Below are the code and all the weights of a small trained network. Each question names an input and a class and asks about switching units off, where a switched-off unit gives its printed mean instead of its output.

import numpy as np


def w(rows, s, z=0):
    codes = np.array(rows[::2]) - 128.0
    scale = np.full(codes.shape[1], s)
    scale[-1] = z or s
    return codes * scale


def norm(h):
    return h / np.sqrt((h * h).mean(-1, keepdims=True) + 1e-5)


def f(y):
    return np.maximum(y, 0)


def log_softmax(a):
    a = a - a.max(-1, keepdims=True)
    return a - np.log(np.exp(a).sum(-1, keepdims=True))


def net(x, mask):
    res = np.array(x, float).reshape(1, 7) / 4 @ E
    u = 0
    for l in range(3):
        y = f(norm(res) @ A[l][:, :-1].T + A[l][:, -1])
        res = res + np.where(mask[u : u + 10], y, B[l][:, -1]) @ B[l][:, :-1]
        u += 10
    return log_softmax(norm(res)[-1] @ U[:, :-1].T + U[:, -1])


A, B = {}, {}
E = w([
[206,128,154,93,77,56,123],'x0',
[52,160,87,125,33,91,221],'x1',
[170,122,123,69,200,37,98],'x2',
[254,193,44,192,68,153,155],'x3',
[144,234,74,18,100,109,95],'x4',
[95,156,104,118,166,57,193],'x5',
[154,66,153,126,114,76,138],'x6',
],0.0085)
A[0] = w([
[162,72,140,245,133,196,141,32],'0.n1',
[42,231,79,160,130,146,243,1],'0.n2',
[133,143,198,192,95,146,226,159],'0.n3',
[223,166,117,123,96,157,218,108],'0.n4',
[45,109,174,108,189,185,66,57],'0.n5',
[196,185,105,82,182,42,123,38],'0.n6',
[114,142,123,45,113,90,151,121],'0.n7',
[137,228,104,117,58,186,141,103],'0.n8',
[76,199,135,141,148,152,175,14],'0.n9',
[166,71,152,254,133,209,151,34],'0.n10',
],0.0082,0.0053)
B[0] = w([
[170,62,151,182,140,150,94,236],'0.n1',
[22,140,1,195,126,136,197,230],'0.n2',
[125,76,78,134,129,130,156,242],'0.n3',
[95,132,140,80,177,152,100,245],'0.n4',
[58,121,150,91,179,175,129,218],'0.n5',
[169,109,115,174,186,70,101,222],'0.n6',
[121,119,185,210,125,146,162,208],'0.n7',
[113,154,66,82,115,154,122,245],'0.n8',
[69,156,125,177,106,132,125,154],'0.n9',
[204,40,123,219,154,178,80,253],'0.n10',
],0.0092,0.0046)
A[1] = w([
[116,124,231,255,138,210,89,155],'1.n1',
[120,139,83,161,114,164,70,50],'1.n2',
[161,225,95,134,48,183,51,40],'1.n3',
[137,132,32,90,115,175,103,1],'1.n4',
[101,128,150,135,68,109,197,84],'1.n5',
[147,174,69,70,123,184,172,88],'1.n6',
[168,141,147,143,153,84,162,78],'1.n7',
[176,193,123,117,91,152,140,68],'1.n8',
[196,132,130,81,198,214,72,20],'1.n9',
[99,13,123,43,70,57,238,28],'1.n10',
],0.0073,0.004)
B[1] = w([
[187,27,97,112,156,149,177,254],'1.n1',
[142,112,149,139,105,136,116,157],'1.n2',
[142,95,168,116,47,189,43,177],'1.n3',
[139,173,185,152,112,164,124,163],'1.n4',
[113,94,112,133,104,96,144,154],'1.n5',
[129,188,142,144,109,171,153,178],'1.n6',
[109,154,128,171,115,125,101,147],'1.n7',
[116,133,142,123,141,150,72,150],'1.n8',
[119,139,124,122,79,103,239,203],'1.n9',
[145,195,254,209,89,145,125,167],'1.n10',
],0.008,0.0057)
A[2] = w([
[231,213,146,163,201,73,139,89],'2.n1',
[180,155,75,61,62,185,72,3],'2.n2',
[92,191,168,62,86,76,128,121],'2.n3',
[186,175,125,132,162,55,95,3],'2.n4',
[201,121,128,68,152,75,76,79],'2.n5',
[51,55,220,116,186,173,109,89],'2.n6',
[61,88,160,7,171,140,85,21],'2.n7',
[132,134,205,144,56,70,151,23],'2.n8',
[109,98,85,141,115,67,139,61],'2.n9',
[131,140,127,155,162,89,141,91],'2.n10',
],0.012,0.0043)
B[2] = w([
[96,65,89,51,94,83,77,220],'2.n1',
[152,168,212,80,113,172,51,199],'2.n2',
[139,71,112,197,124,133,109,169],'2.n3',
[92,74,74,99,103,79,52,180],'2.n4',
[51,110,9,135,128,102,139,200],'2.n5',
[197,175,122,106,156,112,149,254],'2.n6',
[76,210,173,74,212,104,160,192],'2.n7',
[173,167,183,147,78,90,145,152],'2.n8',
[121,161,131,114,130,180,90,153],'2.n9',
[143,123,121,121,100,144,97,159],'2.n10',
],0.011,0.0075)
U = w([
[117,82,52,81,125,41,68,211],'0',
[227,8,129,212,171,196,142,228],'1',
[161,141,223,197,65,50,181,6],'2',
[182,200,157,83,83,227,60,63],'3',
[23,173,29,192,99,159,208,128],'4',
[124,177,188,64,255,121,185,134],'5',
],0.017,0.0022)

Each question gives the input, the list of numbers given to net, and the class t.
The units are the neurons (one row each of A and B). Each row of codes is followed by its name. A weight is (code - 128) times the scale printed after its matrix; where a second scale follows, it is the last column's (A, B and U).
mask holds one flag per neuron, layer by layer. A switched-off neuron (its flag False) gives its mean, the last column of its row in B, instead of its output. The means were averaged over made-up inputs and are rounded, as every weight is.
A unit's drop is (log p(t) with every unit on - log p(t) with that unit switched off) / (log p(t) with every unit on - log p(t) with every unit switched off).
The circuit of an input: a set's keep is (log p(t) with only the set's units on - log p(t) with every unit switched off) / (log p(t) with every unit on - log p(t) with every unit switched off). Starting from the 12 units with the biggest drops (on a tie, the unit counted first), units are removed one at a time, each time the one whose removal leaves the highest keep (on an exact tie, the one counted first), for as long as the keep stays at least 0.8.
units of the circuit, in order: the units of the circuit, biggest drop first
most important unit: the unit with the biggest drop
top k neurons: the k neurons with the biggest drops, biggest first
drop when u is switched off: that unit's drop, to one decimal
input [3,3,7,-2,-4,-8,-3], class 5: most important unit -> 0.n10
input [2,0,-5,-1,8,3,7], class 3: top 4 neurons -> 0.n8, 0.n3, 0.n2, 2.n2
input [-6,3,6,-1,-2,-8,-1], class 5: units of the circuit, in order -> 0.n5, 2.n7
input [8,2,-2,-7,-2,-3,-5], class 5: top 2 neurons -> 0.n5, 2.n7
input [-7,-7,1,0,-1,5,1], class 5: units of the circuit, in order -> 0.n5, 2.n6
input [8,-5,1,-4,-5,7,-5], class 0: top 2 neurons -> 0.n4, 2.n1
input [-2,-6,4,-1,1,-5,6], class 5: top 3 neurons -> 2.n7, 0.n5, 0.n10
input [6,8,2,8,-3,-6,7], class 2: units of the circuit, in order -> 2.n8, 0.n10
input [6,-7,-4,5,2,-2,3], class 3: top 2 neurons -> 2.n2, 1.n3
input [5,-2,-1,4,-1,-2,-1], class 3: top 3 neurons -> 2.n2, 0.n7, 0.n8
input [-1,8,6,-6,3,-5,3], class 2: drop when 1.n10 is switched off -> 0.1
input [4,3,-3,4,3,0,-2], class 3: drop when 2.n2 is switched off -> 0.2
input [1,-4,-4,-4,5,-1,-4], class 5: drop when 0.n5 is switched off -> 0.5
input [-5,-2,-3,-4,8,-8,1], class 5: drop when 2.n7 is switched off -> 0.7
input [0,5,0,-8,4,-1,7], class 2: most important unit -> 1.n10
